(in the rows, 128 means zero)
Facts:
ziskoro | Δ pledrerus brigaplir | ψ klebrun
teveklis | Π 368 | Δ plose | ψ plose
laplan | Π 612 | ψ brufla
grustur | η nulin | Π 611 | ψ trodrul
kamom | ψ fakler
viskel | Π 558 | ψ grolu
muskos | Π 467 | ψ kosifis
stibrum | Π 737 | ψ trodrul
litrin | Δ buplam ragrok
grestas | ψ pupim
kidroso | η zuzim letri | Π 611 | ψ vodabrur
driklen | η grolu stumar | ψ foful
fadre | η daskas skirin pezul stuves | Π 645 | Δ gabri | ψ stuves
ponur | Π 612 | Δ flaplazo teflu | ψ fluklilek
piflal | Δ ziskoro
fedok | η zuskir pefen stosor gravi | Π 645 | Δ nusifle | ψ biskem
ruzavi | Π 611 | ψ kamom
stumar | Π 612 | Δ vatrir | ψ devis
posok | Δ pluvo libo | ψ piflal
bunul | Π 829 | Δ zafloflur | ψ tiplan
dredine | Π 737 | Δ fluklilek | ψ foful
nagren | η flatri | Π 829 | ψ brigaplir
gravi | ψ tiplan
vudrivo | Π 558 | Δ buplam | ψ brufla
brorim | Δ gitran | ψ tiplan
gabri | η letri | Δ ponur gafor grolu | ψ gregel
guzegir | Δ tiken | ψ grolu
fluva | Π 645 | ψ stilin
fusta | Π 612 | ψ stufur
maklome | ψ fakler
getriski | Π 612 | ψ suzim
kugom | Π 558 | ψ stidrel
plino | η gresu vudrivo gravi | Π 987 | Δ daskas | ψ drufa
skigi | η siplori betre stumar | Π 368 | ψ vodabrur
zuzim | Π 829 | ψ litrin
suplar | Π 368 | ψ befli
tafak | η gravul gresu mefu | Π 144 | Δ plograr lebros | ψ neler
tiken | Π 611 | Δ dutrar gravi | ψ sagil
nurol | η stilin treflas | Π 612 | ψ tibusta
treflas | Π 368 | Δ lebros | ψ maklome
lafin | Π 368 | ψ brufla
troflel | η gresu maklel | Π 368 | ψ maklel
lesal | η piflal dutrar fluva redre | Δ pluvo | ψ stufur
pugrer | Π 987 | Δ domin | ψ velur
digal | η romim | Π 645 | Δ treflas | ψ grolu
lasi | Π 467 | Δ giklil | ψ brigaplir
skudrem | Π 829 | Δ pledrerus | ψ fakler
reklar | η pitrok biskem | Δ brigaplir | ψ grolu
sororol | Π 645 | ψ pupim
kepar | Π 987 | Δ siplori | ψ kosifis
kloplir | η vudrivo | Π 144 | ψ foful
maklel | ψ foful
brufla | ψ stilin
giklil | η piflal ploplido stumar | ψ flastus
diflim | Π 645 | ψ brufla
drufa | ψ befli
zagres | Π 368 | Δ grestas | ψ litrin
breflil | η tiplan mefu plinir | Π 467 | ψ devis
vatrir | Π 558 | Δ keste | ψ drufa
sugram | Π 467 | ψ maklome
flukledas | η saklam | Π 368 | Δ kepar siplori | ψ stilin
betre | Π 645 | ψ brigaplir
klopem | η stidrel | Δ muste lebros | ψ trodrul
sanu | Π 558 | ψ sagil
sobrufik | Π 368 | ψ nudrak
viru | η brorim plograr | Π 558 | ψ foful
flusisa | ψ suzim
vuklamu | Π 611 | ψ klebrun
skirin | Π 611 | Δ siplori | ψ flebon
gragrodol | Π 368 | ψ biskem
stuves | ψ tiplan
lidron | η nulin | Π 144 | Δ digal mefu fluklilek | ψ brufla
ritras | Δ gragrodol | ψ kosifis
lebros | η mefu bame grusis | Π 612 | Δ grolu teflu | ψ klebrun
brigaplir | ψ gregel
totre | Π 558 | ψ pupim
keste | Π 368 | ψ driklen
kleku | ψ fones
klebrun | η gustivul bame vodabrur | Δ tafak gabri
buplom | Π 987 | Δ muste lesal | ψ nudrak
griki | η befli dozek | Π 987 | ψ sagil
nudriplo | Π 612 | Δ pluvo plodrar | ψ dogin
dutrar | Π 612 | Δ ponur lesal | ψ diflutak
stedri | Δ grolu | ψ trubribrak
foni | Π 144 | ψ tibusta
letri | Π 612 | Δ pluvo | ψ flastus
rusel | Π 645 | Δ pugrer | ψ tibusta
marogres | Π 368 | Δ treflas | ψ giklil
trodrul | η litrin plinir vuklamu drustar | ψ fluklilek
tibusta | ψ stidrel
drustar | Π 987 | ψ stedri
brutrun | Π 558 | ψ driklen
dozek | ψ brufla
rezon | η vudrivo vodabrur gidre petos | Π 368 | Δ fluga | ψ tibusta
stosor | Π 368 | ψ gigruk
stenol | η viskel biskem trubribrak | Π 368 | ψ grurim
somuk | ψ daskas
klefar | η fusta somuk brigaplir vatrir posok | Π 829 | ψ gigruk
nulin | ψ devis
kosifis | ψ devis
velur | η befli botol gitran bame bunul nudriplo sagil | ψ stufur
plograr | Π 368 | ψ stedri
sagil | Δ tiken gafor dutrar lesal | ψ tedrostor
paplo | ψ trubribrak
kleka | η buplam stedri tedrostor | ψ brufla
tebri | Π 612 | ψ kamom
teflu | Π 987 | ψ maklel
flerer | Δ flaplazo dozek ludagi | ψ brifes
dronem | Π 612 | ψ reklar
redre | Π 611 | ψ tibusta
ploplido | Π 737 | ψ ludagi
zafloflur | η novek | Π 368 | Δ grolu | ψ velur
flozel | η grusis sugram teveklis | Π 612 | ψ grolu
statra | Π 829 | ψ biskem
noklufe | Π 368 | ψ tedrostor
botol | Π 611 | ψ kosifis
gresu | Π 612 | Δ pugrer | ψ fakler
suzim | Δ gresu
nudrak | Δ lebros
tresi | Π 144 | ψ driklen
pluvo | ψ grolu
keflom | Π 368 | Δ kamom diflutak nagren | ψ diflutak
flutrek | Π 612 | Δ keste | ψ driklen
flotek | Π 612 | ψ befli
ruvon | η foni treflas fluklilek | Π 467 | Δ nudriplo | ψ tiplan
flaplazo | Π 467 | Δ teflu | ψ litrin
skota | Π 612 | Δ giklil | ψ litrin
siplori | Π 558 | Δ grolu | ψ maklel
nusifle | η flusisa flutrek fusta gidre | Π 612 | Δ skudrem tresi kuzur | ψ kosifis
muste | η nulin saklam grobas | Π 829 | Δ dozek | ψ pupim
keple | η ploplido grurim | Δ keste | ψ velur
stibris | Π 987 | Δ kamom | ψ kamom
geklon | η noklufe sugram guzegir drustar | ψ grurim
flatri | Π 467 | Δ sanu | ψ nudrak
gitran | Δ grolu | ψ trubribrak
pefen | Π 612 | ψ semus
kuzur | Δ tiken nagren | ψ mefu
skugraplen | η dronem | Δ ludagi | ψ fluklilek
domin | η ruzavi gitran dutrar flerer | Π 368 | ψ piflal
libo | η gragrodol kosifis siplori tedrostor | Π 737 | ψ maklome
klakom | η diflim gustivul ragrok fones | Π 558 | Δ skota | ψ kosifis
pupim | ψ plinir
plonistol | ψ foful
gidre | Π 558 | Δ fadre keste reklar | ψ grurim
semus | ψ tiplan
gafor | η nodrem vatrir getriski | Π 558 | Δ dozek letri | ψ klebrun
biskem | ψ stidrel
fones | Δ maklome | ψ fakler
tromer | η totre | Π 144 | ψ biskem
fluklilek | Δ flaplazo
stufur | η noklufe
sigum | Π 612 | ψ gitran
grobas | Π 645 | ψ ludagi
zuskir | Π 467 | ψ biskem
plune | Π 368 | Δ ziskoro flerer | ψ ludagi
rolan | Π 467 | ψ gigruk
grusis | Π 645 | ψ semus
pledrerus | η skudrem mefu rolan | Π 612 | ψ trodrul
pezul | Π 612 | ψ tedrostor
bame | ψ tiplan
mefu | Δ lebros | ψ nudrak
trubribrak | Δ ludagi
daskas | Δ pluvo pledrerus skudrem | ψ plinir
satra | Π 611 | Δ flaplazo | ψ pupim
dremam | η diflim | ψ gregel
gravul | Δ piflal posok | ψ litrin
flitiklun | η zuzim plodrar tedrostor | Π 987 | ψ tedrostor
gustivul | Π 144 | Δ plograr | ψ plose
diflutak | Δ ponur
flastus | η pitrok
brifes | ψ plose
petos | ψ kamom
fluga | Π 144 | Δ petos | ψ ludagi
luklam | Π 611 | ψ gigruk
novek | Π 829 | ψ stedri
flaklu | η plune | Π 144 | ψ sagil
fakler | η sigum | Δ flitiklun
veke | ψ sagil
grurim | ψ tedrostor
dogin | η plonistol drufa | Δ sanu
nodrem | ψ mefu
buplam | ψ biskem
ragrok | Π 558 | ψ devis
zasil | Π 467 | Δ brutrun | ψ gitran
saklam | ψ trubribrak
neler | ψ tiplan
foful | η vodabrur | Δ domin
pitrok | Π 368 | ψ saklam
romim | Π 611 | ψ reklar
plodrar | Π 829 | Δ libo | ψ ludagi
devis | Δ keple
nubam | Π 611 | Δ rusel | ψ paplo

Known rows:
[133 106 128 126 115 155 142 128 114 144 116 135 136 121 117 137 143 121
 128 131 132 121 122 129 128 128 133 148 136 124 122 117 130 108]: fluga
[130  89 172 152 107 159 157 107 113 105 128 140 162 131 113 122 139 124
 135 143 127  75 119 145 109 117 109 176 131 159  99 124 168 113]: foful
[144 112 139  95 127 135 134 111 144 142 123 140 144 118 118 143 138 124
 118 132 139 129 118 122 116 123 128 164 141 129 134 122 148 107]: dredine
[173 107 117 165 128 142 104 137 155 156 161 117 119 133 168 127 118 130
 112 135 146 158 127 109 101 125 122 119 122 135 143  77 158 115]: maklel
[156 125  89 158 122 148 125 169 132 169 139 109 114 131 164 131 132 112
 116 130 102 190 131 112 107 129 117 111 127 120 143 107 130 121]: zuskir
[ 99  86 155 105 150 186 140 133  86 109 108 152 149 110  91 123 141 119
 152 153 102  66 119 140 119 121 119 175 132 115 144 194 111 108]: flukledas
[145 134 108 143 128 144 131 135 148 160 140 110 115 119 146 153 135 120
 110 127 154 144 129 107 104 133 131 142 127 130 133 109 137 109]: gravul
[161 130  95 162 128 147 119 156 122 157 143 112 115 131 153 129 122 119
 118 135 129 183 133  94 117 128 127 114 118 113 133 104 132 118]: rolan
[138 109 146 158 108 138 163 134  66 138 115 154 162 131 102 101 136 125
 127 156  97 119 129 134 135 120 115 160 124 117 129 128 131 121]: flitiklun
[137 130  96 162 119 162 134 135 133 156 133 105 107 120 146 148 139 120
 115 122 152 135 133 116 118 135 138 139 121 133 119 104 124 107]: plodrar
[156 125 121 194 129 132 113 151 138 184 167 119 123 133 158 127 124 140
 103 139 135 133 128 114 102 139 124 112 117 120 171  54 141 130]: tedrostor
[157 104 121 133 128 144 129 138 103 146 127 145 131 125 129 109 134 121
 125 141 112 151 129 111 124 122 127 149 129 112 143 120 130 112]: suplar
[172 113  98 140 122 136 106 139 141 171 143 125 114 123 158 129 123 125
 114 131 141 183 130 112 126 125 133 121 125 108 147  87 132 108]: ruzavi
[131 127 106 163 115 149 132 145 120 179 130 113 111 120 134 149 148 135
 117 122 149 133 122 119 128 143 149 121 128 114 133  79 117 114]: gidre
[180 114 140 166 163 161 128 147 178 126 153  99 127 105 144 169 147 113
 105 130 132 176 112 119 134 137 119 117  89  78 155 142 132 106]: brorim
[165 129 101 146 128 134 114 141 140 167 150 119 121 126 157 133 118 121
 108 135 138 176 133 103 111 126 124 125 122 116 145  98 135 117]: flusisa
[147 116 117 146 128 155 142 145 103 128 124 130 141 134 132 117 122 118
 133 143 117 163 134 102 126 118 119 137 121 127 115 129 148 115]: muskos

Rows:
No name comes twice in this set of rows, the named rows included.
[152  94 117 132 121 142 129 133 110 144 118 141 140 126 129 114 125 121
 126 140 123 154 130 122 138 115 128 141 127 119 131 106 143 112]  tresi
[111 114 146 112 102 145 168 112  88 125 110 144 165 130  96 125 133 117
 136 146 120  89 123 138 116 117 114 186 146 154 104 147 145 115]  skugraplen
[132  97 183  51  76 154 143 126  47 158 145 121 178 129  85 153 152 136
 188 163 102 117  79 165 138 112 123  91 162  77 136 224 145 109]  lebros
[160 118 110 169 123 148  90 146 149 151 165 124 110 130 168 126 106 119
 118 140 144 123 120 111  89 133 120 117 127 126 159  96 122 130]  stilin
[137 103 108 156 111 152 143 152 106 145 121 129 140 131 138 121 130 114
 120 137  89 155 131 141 121 119 106 138 129 128 129 123 128 120]  statra
[126 107 126 131 121 159 141 136 110 139 112 130 129 124 116 134 147 116
 136 132 130 117 117 116 130 128 135 141 134 128 117 121 127 110]  skota
[101  93 153 108 123 178 138 136  90  92  94 162 165 120  91 133 125 111
 138 144 110  58  99 135 130 127 120 158 145 112 123 182 107 127]  lidron
[165 111  94 151 117 144 112 147 124 169 134 122 111 126 152 125 126 123
 119 130 140 183 130 109 135 125 138 109 123 106 138  86 131 109]  ragrok
[147 113 137 111 114 154 137 134 108 135 121 139 140 128 119 140 150 129
 132 132 125 129 108 112 120 131 138 137 146 107 128 143 136 116]  marogres
[128 134  98 156 137 156 141 123 164 158 131 107  97 111 144 151 142 113
 107 117 164 122 143 110 100 138 133 176 113 151 119  86 128 102]  posok
[139 122 100 148 113 160 126 137 138 159 125 113 105 120 141 150 146 123
 122 114 155 142 123 116 123 138 149 129 132 121 116  94 122 110]  vatrir

Now the same things, written a new way:
Known rows:
[137 122 149 118 116 117 122 141 132 126 120 125 124 128 103 109 128 142
 127 143 127 102 109 124 140 141 122  99 159 121 130 128 112 113 144 116
 140 109 135 149 123 144 134 112 126  94 113 118 122  97 174 139]: novek
[123 138 137 120 127 133 121 132 133 127 134 123 131 117 113 100 147 146
 149 153 119 147 135 128 127 156 122 105 134 160 134 109 132 127 133 115
 150 133 146 139 128 110 117  93 110 143 133 128 133 101 135 130]: ziskoro
[153 135  92 124 145  98 142 118 128 128 185  95 130 130 132 168 136 139
 143 100 153 126 141 134 112 110 149 133 126  77 124 132 111 119 138 137
  97 182 109 111 121  62 153  94 140 146 155 119 143 140  89 162]: klebrun
[131 119 131 119 115 142 116 132 132 125 112 126 126 135 114 101 133 134
 127 154 133 121 126 123 141 141 116 104 154 119 126 124 106 111 134 108
 142 114 133 146 117 124 133 141 124 124 110 129 122 107 197 137]: veke
[118 142 136 122 136 134 120 134 137 125 131 122 132 111 110 101 147 146
 150 147 123 150 137 130 127 155 122 106 134 158 134 109 134 123 131 117
 157 128 145 138 126 104 118  88 111 140 134 127 140 105 134 130]: posok
[169 126 117 103 153  87 131 146 113 131 103 114 131 127 101 161 141 136
 135 129 162  99 155 136 127 132 131 135 162 145 125 127 124 127 139 127
  95 157 140 123 119 117 140 134 131 150 112 126 131 135 142 154]: stenol
[156 114 118 114 130 106 141 142 109 136 125 113 125 142 132 158 160 139
 126 115 154 106 147 128 133 131 149 117 138 141 127 119 125 132 135 129
  83 170 129 109 120  96 161 119 148 138 139 118 136 133  94 157]: driklen
[144 113 134 122 128 145 113 125 123 130  93 128 131 122  94 107 138 142
 129 128 119 127 114 127 139 145 120 122 147 138 124 142 133 118 140 117
 132 117 117 140 124 144 140 151 119 126 106 115 128 114 129 136]: vuklamu
[139 148 161 116 133 107 122 142 130 129 144 119 128 113  92 103 141 150
 157 157 116 124 128 134 138 155 121  96 138 173 137 115 132 141 139 120
 143 103 152 141 132 116 121  79 114 124 137 122 131  90 122 131]: skudrem
[153 116 109  97 125 119 138 151 122 135 110 116 126 152 133 152 143 131
 128 159 139  96 167 129 112 136 123 106 180 139 130 109  94 116 132 109
  79 166 136 114 122 113 127 126 129 148 123 131 120 124 172 155]: flitiklun
[128 115 133 120 111 150 121 134 134 127 111 130 127 136 117 103 141 138
 122 149 119 118 123 119 129 142 116  98 158 128 128 125 110 107 136 109
 141 120 124 142 122 140 132 123 120 112 115 119 124 105 173 136]: ruzavi
[148 112 137 116 120 138  98 140 115 131  83 132 137 124 105 118 136 145
 116 140 126 124 128 127 151 152 117 128 145 108 129 136 137 119 149 132
 119 145 141 153 122 158 139 150 115 123 105 124 118 108 119 133]: gragrodol
[138 127 131 132 129 127 129 134 130 129 160 116 129 123 119 101 167 148
 147 121 138 153 140 127 149 153 141 109 100 141 130 115 150 132 130 127
 141 112 135 139 120  54 164 102 119 144 154 116 144 118  86 129]: daskas
[108 118 127 122 119 151 113 121 126 138  96 123 129 128 116 100 136 145
 130 135 104 135 114 117 124 141 121 106 153 152 131 126 122 111 133 100
 142 142 123 126 126 166 117 129 125 116 116 124 128 110 141 135]: fusta
[156 114 120 114 132 109 136 143 109 138 122 110 127 141 134 159 159 140
 128 112 150 106 144 127 135 132 147 116 139 134 128 121 124 129 135 131
  85 170 126 110 119  98 164 121 145 132 141 120 134 136  89 155]: velur
[119 140 141 122 128  97 110 134 127 130 119 119 128 114 103 112 121 148
 138 137 127 122 114 120 137 139 121 112 148 130 133 124 133 128 141 117
 153 130 152 142 124 155 118  95 123 110 117 126 131 100 148 137]: vatrir
[174 131  95 117 128  91 143 127 124 131 196 106 130 141 134 162 135 139
 140 113 149 133 143 141 111 117 144 128 123 101 126 124 113 128 146 130
  85 182 113 113 121  50 141  85 138 162 159 120 130 129  82 158]: gabri

Rows:
No name comes twice in this set of rows, the named rows included.
[160 110 127 106 113 110 136 150  99 144 112 116 126 155 138 160 158 137
 121 126 147 100 150 130 138 138 143 112 145 149 131 119 117 141 141 131
  60 179 132 109 122 108 158 128 143 140 143 122 123 126  75 155]  giklil
[132 139 117 121 122 132 123 117 141 133 162 117 134 128 114  98 127 145
 151 143  95 158 128 128 111 140 114 112 140 143 133 119 123 120 137 101
 141 139 123 129 130 112 102  91 109 151 142 125 127 105 127 132]  dutrar
[136 121 119 135 112 133 120 120 126 128 152 123 128 131 124 110 144 143
 130 111 136 150 114 121 146 134 139 120 107 101 125 132 134 126 138 124
 138 133 118 138 117  80 160 119 129 134 141 119 135 118 103 137]  trubribrak
[133 125 112 104 148 124 135 138 121 141 101 110 129 133 122 150 145 142
 139 131 124 107 146 128 103 133 131 105 174 165 132 114 113 113 128 105
  96 176 129 102 128 152 111 109 133 129 126 123 133 130 136 154]  flozel
[166 124 113 111 139  96 146 148 118 135 158 109 128 140 130 157 165 143
 142 119 152 119 160 136 126 138 149 116 128 147 129 111 129 135 134 131
  85 160 134 112 123  59 156  97 138 153 154 119 138 134  78 152]  reklar
[172  87 103 104  79 110 136 177 136 115 115 169 116 155 111 105 151 138
 110 117 145 146  91 137 101 155 133 108 151 212 120  94 122 113 154  60
 137 158 138 153 108 104  63 101 140 138  85 121  98 106 209 135]  nulin
[131 136 135 115  94 131 119 125 126 129 141 133 132 135 121 105 129 137
 133 172  93 147 126 130 114 147 105 111 140 143 136 124 117 138 151 117
 128 157 135 134 133 122 106  79 103 156 139 126 116  85 105 136]  dozek
[141 131 116 105 146 108 140 143 123 130 117 112 129 124 125 156 147 141
 144 137 140 113 148 134 105 135 135 115 168 156 131 104 112 119 133 118
 104 184 141 112 127 122 113  94 133 139 129 127 134 124 140 156]  keple
[151 144 119 105 165  97 146 149 133 127 141 107 131 113 113 152 156 147
 158 133 145 117 158 137 103 142 139 108 158 174 133  98 124 122 128 119
 115 163 146 114 130  96 112  70 129 142 138 124 145 126 135 150]  ruvon
[ 88 139 141 127 137 108 115 127 126 128  95 119 127 106 110 122 131 143
 128 132 131 112 111 110 133 136 123 109 154 118 131 131 133 124 136 132
 167 132 145 134 127 181 137  89 125  89 111 118 144 107 145 139]  vudrivo
[167 126 130 100 140  92 145 159 129 129 126 112 124 133 111 159 137 141
 136 141 150  79 143 132 114 133 132 102 178 141 131 114 104 111 142 119
  96 144 139 126 126 131 128  95 139 108 122 116 126 116 162 156]  klefar
[153 113 137 124  84 129 114 128 113 138 151 131 128 154 130 106 136 139
 123 144 109 143 121 127 154 142 125 113 115 123 131 137 127 141 151 125
 106 141 129 136 121  92 156 128 120 149 147 124 112  97  76 135]  ludagi
[118 142 118 127 126 126 117 117 139 122 157 121 132 114 116 110 124 141
 147 137 119 158 115 130 113 133 121 116 135 113 129 122 120 117 139 114
 161 150 128 139 124 112 106  92 114 142 131 128 133 105 145 137]  flerer
[126 112 121 119 115 152 121 127 136 135 113 122 127 141 114  96 134 138
 126 145 111 124 130 117 133 138 116 100 160 135 127 128 111 103 130  97
 135 112 121 135 120 129 129 144 119 123 113 124 123 113 187 135]  pezul
[152 118 105 101 137 114 139 145 128 132 115 113 127 144 130 150 144 133
 131 147 150 102 165 130 112 133 128 109 176 139 128 108  95 109 127 106
  94 159 134 117 120 104 125 122 133 147 121 130 127 132 184 154]  griki

The same things again, as new rows of numbers:
Known rows:
[ 99 116 102 128 134 128 126 157 151 156 148 115 150 130 121 125 129 154
 151 133 133 117 107 120 127 139]: ziskoro
[116 140 122 226 111  95 138 103 142 163  61 150 156 113 101  90 104 139
 127 156 154 122 102 130 147 112]: flastus
[140 147 145 123 153 103  89  86 172  93 160 141 120 144 153 131 115 109
 124  65 144 147 132 124 156 136]: novek
[139 120 116 145 113 114 135 116 137 115 100 130 130 122 106 120 111 127
 119 133 113 131 117 115 116 118]: flebon
[122 107 110 104  85 125 119 156  82 138 130 119 107 165 133 109 174  78
 122 104 108 134 135 152 144 112]: brorim
[102 103  98 131 162 134 138 134 139 145 150 108 167 108 117 116 157 148
 177 125 154 117  91  91  96 145]: pluvo
[112 140 128 190 149 156 151 121 138 143  71 131 130 107 108 157 117 129
 140 175 165 130 128 114 117 157]: flitiklun
[150 139 150  75 126 129 127 124 137 110 139 135 134 139 163 119 145  96
 123 101 126 150 140 126 144 128]: getriski
[128 146 153 145 152 168 134 130 133 110  94 142 146 115  97 155 154 110
 145 147 166 145 151 115 112 152]: sanu
[159 147  95 130 135 128 125 103 131 159 147 155 102 113 141 115 101 119
 134 156 133 147 154 130 124 150]: statra
[161 136 147 121  94 128 108 147 100 149 117 156 187 160 145  76 176  56
 121 116 155 131 159 149 154 127]: romim
[122 130 109 132  67 106 105 183 128 199 132 139 186 175 130  72 189  81
 134 116 145 119 137 161 181 123]: plune
[123 140 150 185 147 139 140 122 114 156  93 138 144 114 126 151  98 159
 116 181 152 111 135 140 124 133]: kidroso
[128 129 115 185 123 113 150 110 134 138  80 124 132 101 108 125  94 149
 117 162 122 120 105 122 117 112]: velur
[107 119 125 156 175 153 160 135 133 169 111 137 172  89 128 109 132 198
 141 158 159 110  83 107 116 113]: libo
[146 120 147 141 161 157 125 118 109 133 118 143 156 122 134 131 124 136
 119 131 149 111 139 124 115 123]: brutrun
[129 120 151 112 155 142 148 143 141 151 154 127 167 118 148 123 143 162
 136 134 167  99 132 119 125 141]: tresi

Rows:
No name comes twice in this set of rows, the named rows included.
[117 157 107 142 126 119 152 134 169 202 151 144 120  98 143 112  97 185
 141 206 141 131 146 137 140 160]  fedok
[138 107 114 112 107 131 140 131  68 144 141 119 125 142 131 114 203  73
 149 101 133 129 135 132 113 120]  plograr
[ 88 111 101 179 121  97 156 123 144 160 125 101 149  94  90 125 135 182
 157 158 143 102  92 119 102 124]  lesal
[ 98 133 116  89  70 107 116 190 184 100 152 108 120 146  84 131 176 121
 148  92 106 142 139 149 153 132]  sagil
[168 128  83  96 147 143 102 105 114 118 157 153 117 125 128  80 134  86
 162 119 120 166 148  99 111 141]  buplam
[ 99 151 135 183 138 153 146 146 153 130  67 134 121 115 100 172 117 133
 134 173 161 144 138 123 128 155]  griki
[135 123 138 176 130 155 158 147  98 176  74 143 155 121 124 131 117 141
 110 194 148 102 131 137 119 124]  viru
[ 75 122 107 197 109  97 152 124 121 169 113 106 102 109  89 142 135 182
 133 152 133 102 105 144 117 109]  gabri
[ 93 142 145 131 133 153 129 163 160 134 139 119 146 114  94 162 175 146
 160 140 170 126 150 133 124 154]  tiken
[145 139 158 132 128 139 118 136 126 123 118 138 145 130 133 142 107 131
 104 151 124 119 153 142 137 129]  nubam
[103 127 148 138 130 131 126 145 107 152 150 120 118 138 123 152 143 152
 126 132 141 105 150 162 133 125]  satra
[116 113 131 150 140 138 131 123  98 143 121 123 102 137 138 145 128 129
 119 120 139 116 130 142 131 125]  kepar

